Here is a tiny trained network, its code and every weight. The questions are about switching its units off for an input and a class, where a switched-off unit gives its printed mean instead of its output.

import numpy as np


def w(rows, s, z=0):
    codes = np.array(rows[::2]) - 128.0
    scale = np.full(codes.shape[1], s)
    scale[-1] = z or s
    return codes * scale


def f(y):
    return y / 2 * (1 + np.tanh(0.7978845608 * (y + 0.044715 * y**3)))


def log_softmax(a):
    a = a - a.max(-1, keepdims=True)
    return a - np.log(np.exp(a).sum(-1, keepdims=True))


def net(x, mask):
    res = np.array(x, float).reshape(1, 4) / 4 @ E
    y = f(res @ A[0][:, :-1].T + A[0][:, -1])
    res = res + np.where(mask, y, B[0][:, -1]) @ B[0][:, :-1]
    return log_softmax(res[-1] @ U[:, :-1].T + U[:, -1])


A, B = {}, {}
E = w([
[175,82,60,198,84,85,160,109,40,214,69,78],'x0',
[124,129,115,160,150,100,143,159,130,141,126,149],'x1',
[162,171,68,43,156,72,218,32,141,95,233,120],'x2',
[101,153,13,50,65,40,92,85,202,68,43,118],'x3',
],0.011)
A[0] = w([
[158,119,254,206,148,211,192,155,122,179,213,46,4],'n0',
[76,135,188,111,205,198,134,127,199,106,137,161,100],'n1',
[68,221,170,120,149,171,72,170,141,64,122,198,102],'n2',
[205,113,132,217,41,157,162,52,59,188,86,115,131],'n3',
[199,134,118,110,167,133,225,43,134,132,240,168,124],'n4',
[56,121,150,97,40,65,54,138,151,140,51,149,32],'n5',
[90,147,178,116,137,157,119,162,165,78,156,192,92],'n6',
[61,75,225,216,104,224,22,182,157,174,62,147,136],'n7',
[169,134,146,171,136,99,163,116,64,180,54,70,60],'n8',
[130,100,119,169,93,143,65,143,123,136,98,85,177],'n9',
[194,126,208,127,132,171,143,170,82,161,141,159,44],'n10',
],0.0083,0.0022)
B[0] = w([
[138,152,69,85,105,114,56,159,167,70,138,128,234],'n0',
[120,92,132,176,108,120,149,148,172,194,162,99,194],'n1',
[78,115,146,175,112,164,168,130,125,153,154,95,197],'n2',
[83,98,118,167,44,147,200,153,151,155,169,129,201],'n3',
[150,182,159,110,118,146,136,115,9,150,64,171,218],'n4',
[107,150,68,54,145,103,44,140,100,100,137,147,186],'n5',
[123,68,134,126,106,152,164,158,174,165,151,96,184],'n6',
[107,141,140,141,182,143,126,68,73,126,78,204,250],'n7',
[83,99,97,154,123,147,196,97,157,102,154,116,180],'n8',
[89,121,139,138,150,128,159,141,113,161,123,170,166],'n9',
[146,148,98,89,134,118,72,153,154,57,117,139,185],'n10',
],0.012,0.019)
U = w([
[157,132,202,133,206,171,142,33,11,164,81,192,224],'0',
[103,1,151,166,52,166,200,139,182,200,187,48,193],'1',
[175,147,38,73,129,97,40,162,179,6,125,100,2],'2',
],0.0084,0.00097)

Each question gives the input, the list of numbers given to net, and the class t.
The units are the neurons (one row each of A and B). Each row of codes is followed by its name. A weight is (code - 128) times the scale printed after its matrix; where a second scale follows, it is the last column's (A, B and U).
mask holds one flag per neuron, in row order. A switched-off neuron (its flag False) gives its mean, the last column of its row in B, instead of its output. The means were averaged over made-up inputs and are rounded, as every weight is.
A unit's drop is (log p(t) with every unit on - log p(t) with that unit switched off) / (log p(t) with every unit on - log p(t) with every unit switched off).
The circuit of an input: a set's keep is (log p(t) with only the set's units on - log p(t) with every unit switched off) / (log p(t) with every unit on - log p(t) with every unit switched off). Starting from all 11 units, units are removed one at a time, each time the one whose removal leaves the highest keep (on an exact tie, the one counted first), for as long as the keep stays at least 0.8.
units of the circuit, in order: the units of the circuit, biggest drop first
top k neurons: the k neurons with the biggest drops, biggest first
drop of u: that unit's drop, to one decimal
input [-1,4,-4,-8], class 2: top neuron	(n0)
input [8,8,-2,8], class 1: top 3 neurons	(n3 n0 n8)
input [1,8,6,-8], class 2: top 2 neurons	(n0 n7)
input [1,-7,5,4], class 0: top 3 neurons	(n0 n4 n10)
input [-6,8,5,-7], class 2: top 2 neurons	(n0 n10)
input [5,-4,-5,5], class 0: top 3 neurons	(n0 n5 n9)
input [-7,0,4,7], class 1: top 2 neurons	(n0 n2)
input [3,4,1,1], class 1: top 2 neurons	(n7 n4)
input [-3,-5,2,3], class 1: units of the circuit, in order	(n0 n7)
input [-7,-2,5,-1], class 1: top 2 neurons	(n7 n1)
input [7,-3,-5,-1], class 1: top 2 neurons	(n3 n4)
input [0,-6,2,-3], class 2: units of the circuit, in order	(n7 n2)
input [8,3,-4,-8], class 1: top 4 neurons	(n3 n8 n5 n9)
input [7,-3,8,5], class 0: units of the circuit, in order	(n4)
input [1,0,-3,-8], class 2: drop of n0	0.8
input [-2,0,-7,7], class 0: drop of n10	0.2
input [-1,-3,-5,3], class 0: drop of n0	0.2
